Here is a tiny trained network, its code and every weight. The questions are about switching its units off for an input and a class, where a switched-off unit gives its printed mean instead of its output.

import numpy as np


def w(rows, s, z=0):
    codes = np.array(rows[::2]) - 128.0
    scale = np.full(codes.shape[1], s)
    scale[-1] = z or s
    return codes * scale


def f(y):
    return y / 2 * (1 + np.tanh(0.7978845608 * (y + 0.044715 * y**3)))


def log_softmax(a):
    a = a - a.max(-1, keepdims=True)
    return a - np.log(np.exp(a).sum(-1, keepdims=True))


def net(x, mask):
    res = np.array(x, float).reshape(1, 8) / 4 @ E
    y = f(res @ A[0][:, :-1].T + A[0][:, -1])
    res = res + np.where(mask, y, B[0][:, -1]) @ B[0][:, :-1]
    return log_softmax(res[-1] @ U[:, :-1].T + U[:, -1])


A, B = {}, {}
E = w([
[126,128,129,125,127,131,131],'x0',
[129,128,127,131,128,127,128],'x1',
[127,127,127,126,128,127,129],'x2',
[128,128,135,126,124,126,130],'x3',
[32,254,136,135,210,61,169],'x4',
[236,93,152,78,224,80,246],'x5',
[127,129,134,128,127,128,130],'x6',
[42,24,209,243,149,90,162],'x7',
],0.0091)
A[0] = w([
[105,157,131,132,63,175,72,82],'n0',
[119,151,102,117,144,115,151,61],'n1',
[108,131,123,169,124,110,123,157],'n2',
[37,134,136,151,137,130,119,111],'n3',
[146,124,149,121,170,123,182,151],'n4',
[114,173,133,111,157,123,148,35],'n5',
[108,140,136,150,118,132,123,98],'n6',
[148,41,117,125,82,169,112,183],'n7',
[148,109,130,105,123,142,134,131],'n8',
[133,184,132,127,139,104,164,69],'n9',
[120,128,110,112,92,152,92,42],'n10',
[150,189,114,101,110,130,109,177],'n11',
[175,147,146,119,142,145,127,126],'n12',
[99,121,125,132,119,117,119,123],'n13',
[154,110,150,114,181,100,207,17],'n14',
[160,133,121,126,108,120,143,133],'n15',
[110,126,115,124,116,133,95,167],'n16',
[110,179,110,102,103,134,129,33],'n17',
[170,238,118,84,109,149,93,89],'n18',
[125,156,124,120,154,132,143,81],'n19',
[124,54,165,170,145,112,146,5],'n20',
[76,141,159,144,137,132,143,95],'n21',
[158,30,133,147,61,160,98,57],'n22',
[252,104,112,77,119,148,139,143],'n23',
],0.02,0.015)
B[0] = w([
[179,123,110,93,97,50,136,197],'n0',
[153,128,123,121,96,113,137,141],'n1',
[94,128,143,117,160,184,125,161],'n2',
[109,128,158,114,168,242,107,182],'n3',
[145,122,118,125,104,58,117,194],'n4',
[160,106,85,109,95,94,107,150],'n5',
[100,122,123,145,120,170,157,138],'n6',
[164,142,110,113,113,34,123,234],'n7',
[122,109,78,165,93,153,138,155],'n8',
[164,111,105,126,123,58,136,161],'n9',
[173,120,84,123,90,107,128,150],'n10',
[143,110,121,136,97,47,131,210],'n11',
[145,115,94,113,99,180,110,161],'n12',
[104,139,123,155,127,161,140,142],'n13',
[72,145,211,138,217,60,117,183],'n14',
[124,132,87,145,98,155,131,150],'n15',
[89,131,129,161,148,102,151,169],'n16',
[96,142,166,146,178,146,140,149],'n17',
[90,134,193,138,200,70,116,224],'n18',
[115,132,124,130,79,87,151,144],'n19',
[189,128,77,98,75,16,129,164],'n20',
[99,140,130,162,136,192,130,156],'n21',
[53,136,215,144,212,98,124,212],'n22',
[157,125,75,117,70,252,139,253],'n23',
],0.027,0.023)
U = w([
[209,92,95,136,41,29,163,167],'0',
[74,131,209,191,180,73,146,213],'1',
[120,101,77,181,51,254,164,1],'2',
],0.0069,0.0031)

Each question gives the input, the list of numbers given to net, and the class t.
The units are the neurons (one row each of A and B). Each row of codes is followed by its name. A weight is (code - 128) times the scale printed after its matrix; where a second scale follows, it is the last column's (A, B and U).
mask holds one flag per neuron, in row order. A switched-off neuron (its flag False) gives its mean, the last column of its row in B, instead of its output. The means were averaged over made-up inputs and are rounded, as every weight is.
A unit's drop is (log p(t) with every unit on - log p(t) with that unit switched off) / (log p(t) with every unit on - log p(t) with every unit switched off).
The circuit of an input: a set's keep is (log p(t) with only the set's units on - log p(t) with every unit switched off) / (log p(t) with every unit on - log p(t) with every unit switched off). Starting from the 12 units with the biggest drops (on a tie, the unit counted first), units are removed one at a time, each time the one whose removal leaves the highest keep (on an exact tie, the one counted first), for as long as the keep stays at least 0.8.
units of the circuit, in order: the units of the circuit, biggest drop first
top k neurons: the k neurons with the biggest drops, biggest first
drop when u is switched off: that unit's drop, to one decimal
input [-1,0,-6,-2,-7,0,2,4], class 1: top 3 neurons -> [n22 n0 n11]
input [-1,8,-8,-1,-1,4,-8,-6], class 2: units of the circuit, in order -> [n23]
input [1,-1,-5,-2,8,-7,-1,1], class 2: top 2 neurons -> [n3 n22]
input [-8,1,0,-7,2,7,1,1], class 1: top 4 neurons -> [n14 n7 n0 n11]
input [-1,-6,-7,3,5,-1,-1,-7], class 1: top 2 neurons -> [n18 n17]
input [-7,0,8,5,-1,-1,3,1], class 1: top 3 neurons -> [n23 n0 n20]
input [-6,-4,8,3,0,4,-2,-7], class 2: top 2 neurons -> [n23 n7]
input [-1,0,-3,4,7,-1,-1,-8], class 1: top 2 neurons -> [n18 n17]
input [-8,-4,5,7,3,-3,6,2], class 2: top 2 neurons -> [n18 n22]
input [8,-5,2,0,-6,1,0,0], class 2: drop when n23 is switched off -> 0.7
input [4,8,2,-7,-3,3,-7,-7], class 2: drop when n13 is switched off -> 0.0
input [-4,3,4,-8,-2,5,0,-3], class 2: drop when n23 is switched off -> 0.3
